Below is a small trained network, with its code and all its weights. Each question gives an input and a target symbol and asks what happens when units are switched off, that is, made to give their printed mean instead of their output.

import numpy as np


def w(rows, s, z=0):
    codes = np.array(rows[::2]) - 128.0
    scale = np.full(codes.shape[1], s)
    scale[-1] = z or s
    return codes * scale


def f(y):
    return y / 2 * (1 + np.tanh(0.7978845608 * (y + 0.044715 * y**3)))


def softmax(a):
    e = np.exp(a - a.max(-1, keepdims=True))
    return e / e.sum(-1, keepdims=True)


def log_softmax(a):
    a = a - a.max(-1, keepdims=True)
    return a - np.log(np.exp(a).sum(-1, keepdims=True))


def net(x, mask):
    ids = ['ΔΘΞΠΣαβγεζηλτφψω'.index(c) for c in x.split()]
    T = len(ids)
    res = E[ids] + P[:T]
    u = 0
    for l in range(2):
        r = res
        for j in range(3):
            rows = slice(2 * j, 2 * j + 2)
            q, k, v = (r @ M[l][rows].T for M in (Q, K, V))
            z = softmax(np.where(np.tri(T) > 0, q @ k.T / 2**0.5, -1e9)) @ v
            o = O[l][rows]
            res = res + np.where(mask[u + j], z, o[:, -1]) @ o[:, :-1]
        u += 3
        y = f(res @ A[l][:, :-1].T + A[l][:, -1])
        res = res + np.where(mask[u : u + 12], y, B[l][:, -1]) @ B[l][:, :-1]
        u += 12
    return log_softmax(res[-1] @ U[:, :-1].T + U[:, -1])


Q, K, V, O, A, B = {}, {}, {}, {}, {}, {}
E = w([
[136,101,103,132],'Δ',
[120,44,30,76],'Θ',
[114,82,136,83],'Ξ',
[68,194,209,71],'Π',
[122,103,142,76],'Σ',
[123,152,153,146],'α',
[109,69,68,248],'β',
[177,19,94,81],'γ',
[143,118,97,152],'ε',
[127,178,245,154],'ζ',
[122,141,123,146],'η',
[135,116,124,115],'λ',
[152,121,242,153],'τ',
[135,162,99,128],'φ',
[131,131,149,131],'ψ',
[177,171,82,244],'ω',
],0.018)
P = w([
[121,103,140,143],'0',
[81,58,161,110],'1',
[150,181,159,113],'2',
[144,152,117,21],'3',
[69,20,188,148],'4',
[154,171,167,114],'5',
[136,162,122,23],'6',
[78,6,198,154],'7',
],0.011)
Q[0] = w([
[129,157,142,118],'0.h0',
[128,90,78,200],'0.h0',
[2,133,185,120],'0.h1',
[112,105,42,185],'0.h1',
[62,118,165,134],'0.h2',
[168,147,123,169],'0.h2',
],0.013)
K[0] = w([
[149,127,136,130],'0.h0',
[102,115,115,148],'0.h0',
[104,133,105,197],'0.h1',
[160,163,104,148],'0.h1',
[6,169,159,143],'0.h2',
[134,124,106,189],'0.h2',
],0.017)
V[0] = w([
[26,103,179,130],'0.h0',
[253,240,162,25],'0.h0',
[186,242,92,107],'0.h1',
[106,147,100,151],'0.h1',
[128,101,149,141],'0.h2',
[146,186,173,99],'0.h2',
],0.0069)
O[0] = w([
[49,145,100,252,221],'0.h0',
[44,235,99,31,179],'0.h0',
[217,161,100,139,1],'0.h1',
[191,62,205,100,91],'0.h1',
[68,180,89,140,145],'0.h2',
[13,78,78,161,204],'0.h2',
],0.0047,0.0037)
A[0] = w([
[142,106,116,189,126],'0.n0',
[129,122,171,137,255],'0.n1',
[112,189,134,58,153],'0.n2',
[74,89,84,89,227],'0.n3',
[125,152,133,176,179],'0.n4',
[186,102,3,140,108],'0.n5',
[88,83,85,131,128],'0.n6',
[138,200,208,161,119],'0.n7',
[177,109,170,130,132],'0.n8',
[134,57,99,96,47],'0.n9',
[119,180,109,161,147],'0.n10',
[172,205,84,189,235],'0.n11',
],0.017,0.0049)
B[0] = w([
[108,79,85,48,156],'0.n0',
[95,5,164,154,225],'0.n1',
[172,128,106,11,252],'0.n2',
[125,155,34,159,255],'0.n3',
[160,167,163,237,166],'0.n4',
[36,200,124,3,170],'0.n5',
[186,141,93,136,181],'0.n6',
[122,253,185,105,232],'0.n7',
[31,166,163,237,135],'0.n8',
[120,170,212,167,169],'0.n9',
[202,101,206,208,158],'0.n10',
[248,169,125,166,176],'0.n11',
],0.0077,0.0086)
Q[1] = w([
[139,65,100,105],'1.h0',
[24,111,129,164],'1.h0',
[137,159,180,189],'1.h1',
[169,107,220,118],'1.h1',
[10,146,174,231],'1.h2',
[248,96,127,160],'1.h2',
],0.011)
K[1] = w([
[115,108,112,104],'1.h0',
[10,132,129,120],'1.h0',
[175,140,57,177],'1.h1',
[114,157,95,144],'1.h1',
[37,153,178,86],'1.h2',
[197,113,141,130],'1.h2',
],0.013)
V[1] = w([
[2,211,72,120],'1.h0',
[163,92,203,29],'1.h0',
[138,100,47,123],'1.h1',
[114,69,205,52],'1.h1',
[181,92,55,192],'1.h2',
[122,135,60,140],'1.h2',
],0.0066)
O[1] = w([
[2,127,127,95,158],'1.h0',
[136,157,82,207,165],'1.h0',
[157,99,67,100,10],'1.h1',
[115,132,207,77,173],'1.h1',
[221,55,149,63,1],'1.h2',
[162,111,86,100,70],'1.h2',
],0.0071,0.0064)
A[1] = w([
[64,150,168,180,45],'1.n0',
[94,142,23,173,35],'1.n1',
[126,225,131,162,12],'1.n2',
[161,37,162,204,9],'1.n3',
[143,58,3,197,140],'1.n4',
[80,96,113,19,147],'1.n5',
[97,17,150,145,64],'1.n6',
[135,101,101,223,255],'1.n7',
[144,83,160,191,49],'1.n8',
[141,205,51,62,150],'1.n9',
[109,131,187,146,22],'1.n10',
[165,202,146,117,26],'1.n11',
],0.013,0.0092)
B[1] = w([
[197,208,98,158,252],'1.n0',
[141,92,159,194,161],'1.n1',
[128,2,98,91,203],'1.n2',
[252,216,68,181,144],'1.n3',
[99,219,18,60,161],'1.n4',
[134,113,65,237,231],'1.n5',
[216,39,125,158,160],'1.n6',
[114,126,206,40,220],'1.n7',
[106,100,176,188,148],'1.n8',
[139,134,225,89,233],'1.n9',
[56,89,99,25,169],'1.n10',
[101,63,38,149,192],'1.n11',
],0.0089,0.018)
U = w([
[149,188,167,4,118],'Δ',
[35,136,236,129,164],'Θ',
[90,61,100,235,103],'Ξ',
[42,60,193,60,163],'Π',
[142,135,109,133,210],'Σ',
[93,29,111,120,150],'α',
[164,189,35,87,1],'β',
[111,222,93,153,159],'γ',
[185,213,126,143,157],'ε',
[97,106,39,103,51],'ζ',
[128,60,239,144,160],'η',
[146,193,233,151,160],'λ',
[74,180,73,18,74],'τ',
[175,71,154,63,39],'φ',
[131,141,114,101,166],'ψ',
[184,136,111,213,100],'ω',
],0.011,0.0093)

Each question gives the input, a string of symbols that net reads in full, and the target symbol t.
The units are the heads (2 rows each of Q, K, V and O) and the neurons (one row each of A and B). Each row of codes is followed by its name. A weight is (code - 128) times the scale printed after its matrix; where a second scale follows, it is the last column's (O, A, B and U).
mask holds one flag per unit, layer by layer, with each layer's heads first. A switched-off unit (its flag False) gives its mean, the last column of its rows in O or B, instead of its output. The means were averaged over made-up inputs and are rounded, as every weight is.
A unit's drop is (log p(t) with every unit on - log p(t) with that unit switched off) / (log p(t) with every unit on - log p(t) with every unit switched off).
The circuit of an input: a set's keep is (log p(t) with only the set's units on - log p(t) with every unit switched off) / (log p(t) with every unit on - log p(t) with every unit switched off). Starting from the 12 units with the biggest drops (on a tie, the unit counted first), units are removed one at a time, each time the one whose removal leaves the highest keep (on an exact tie, the one counted first), for as long as the keep stays at least 0.8.
units of the circuit, in order: the units of the circuit, biggest drop first
most important unit: the unit with the biggest drop
k most important neurons: the k neurons with the biggest drops, biggest first
k most important neurons of layer l: the k neurons of layer l with the biggest drops, biggest first
heads that matter: for each layer, one digit per head in row order, 1 if its drop is at least 0.15 and else 0, layers parted by /
input α Σ Δ, target Δ: units of the circuit, in order -> [1.n5]
input ε φ φ α τ η ζ λ, target Θ: 2 most important neurons of layer 1 -> [1.n7 1.n5]
input α Ξ γ, target γ: units of the circuit, in order -> [0.n5 1.n2 1.n7]
input Ξ ζ α ζ, target Π: 2 most important neurons of layer 1 -> [1.n0 1.n11]
input ζ ω Π Σ α φ ω, target φ: 2 most important neurons -> [0.n5 0.n11]
input φ Π ω Σ β Σ ε η, target ω: 3 most important neurons -> [1.n6 0.n0 1.n3]
input Σ ζ α Ξ τ ω Π α, target γ: units of the circuit, in order -> [1.n4 0.n2 1.h2 1.h1]
input Π ψ ζ, target ζ: units of the circuit, in order -> [1.n2 0.n7 1.n0 1.n11]
input Σ α Π, target Π: 2 most important neurons -> [0.n2 0.n7]
input α ω Π α ε λ Δ φ, target γ: 4 most important neurons -> [0.n2 1.n0 1.n4 1.n9]
input Ξ Π α ε φ ψ ζ λ, target Θ: units of the circuit, in order -> [0.n2 1.h2 1.n7]
input α Ξ ζ τ ζ ε α Σ, target Θ: units of the circuit, in order -> [1.h2 1.n7 0.n2 0.n7]
input β ζ Σ Θ ω, target ε: 4 most important neurons of layer 1 -> [1.n3 1.n4 1.n7 1.n0]
input Σ α φ τ η, target λ: units of the circuit, in order -> [1.n11 1.n2]
input φ ζ γ φ φ λ φ, target Δ: units of the circuit, in order -> [1.n9 0.n2]
input α ω γ ω Θ φ η Θ, target Ξ: 3 most important neurons of layer 0 -> [0.n5 0.n7 0.n3]
input η ψ α β α Ξ, target Ξ: 4 most important neurons of layer 0 -> [0.n7 0.n10 0.n4 0.n11]
input Σ β α ψ Ξ, target ω: most important neuron of layer 1 -> [1.n3]
input Ξ η α α τ α φ Σ, target λ: units of the circuit, in order -> [1.n2 1.n11]
input φ Σ ε α Σ Ξ, target Ξ: most important unit -> 1.n5
input α τ η α Δ φ Π η, target γ: 4 most important neurons of layer 1 -> [1.n4 1.n0 1.n1 1.n9]
input Π φ γ, target γ: heads that matter -> 000 / 100
input Π α φ λ α γ ζ φ, target Θ: 3 most important neurons -> [0.n2 1.n7 1.n5]
input Π φ α, target α: 3 most important neurons -> [1.n2 1.n11 0.n7]
input Θ φ α λ α, target Ξ: 4 most important neurons of layer 0 -> [0.n5 0.n3 0.n11 0.n10]
input Ξ Σ Σ α α ω, target ω: units of the circuit, in order -> [0.n11 1.n11]
input φ Δ α Ξ α, target η: heads that matter -> 101 / 101
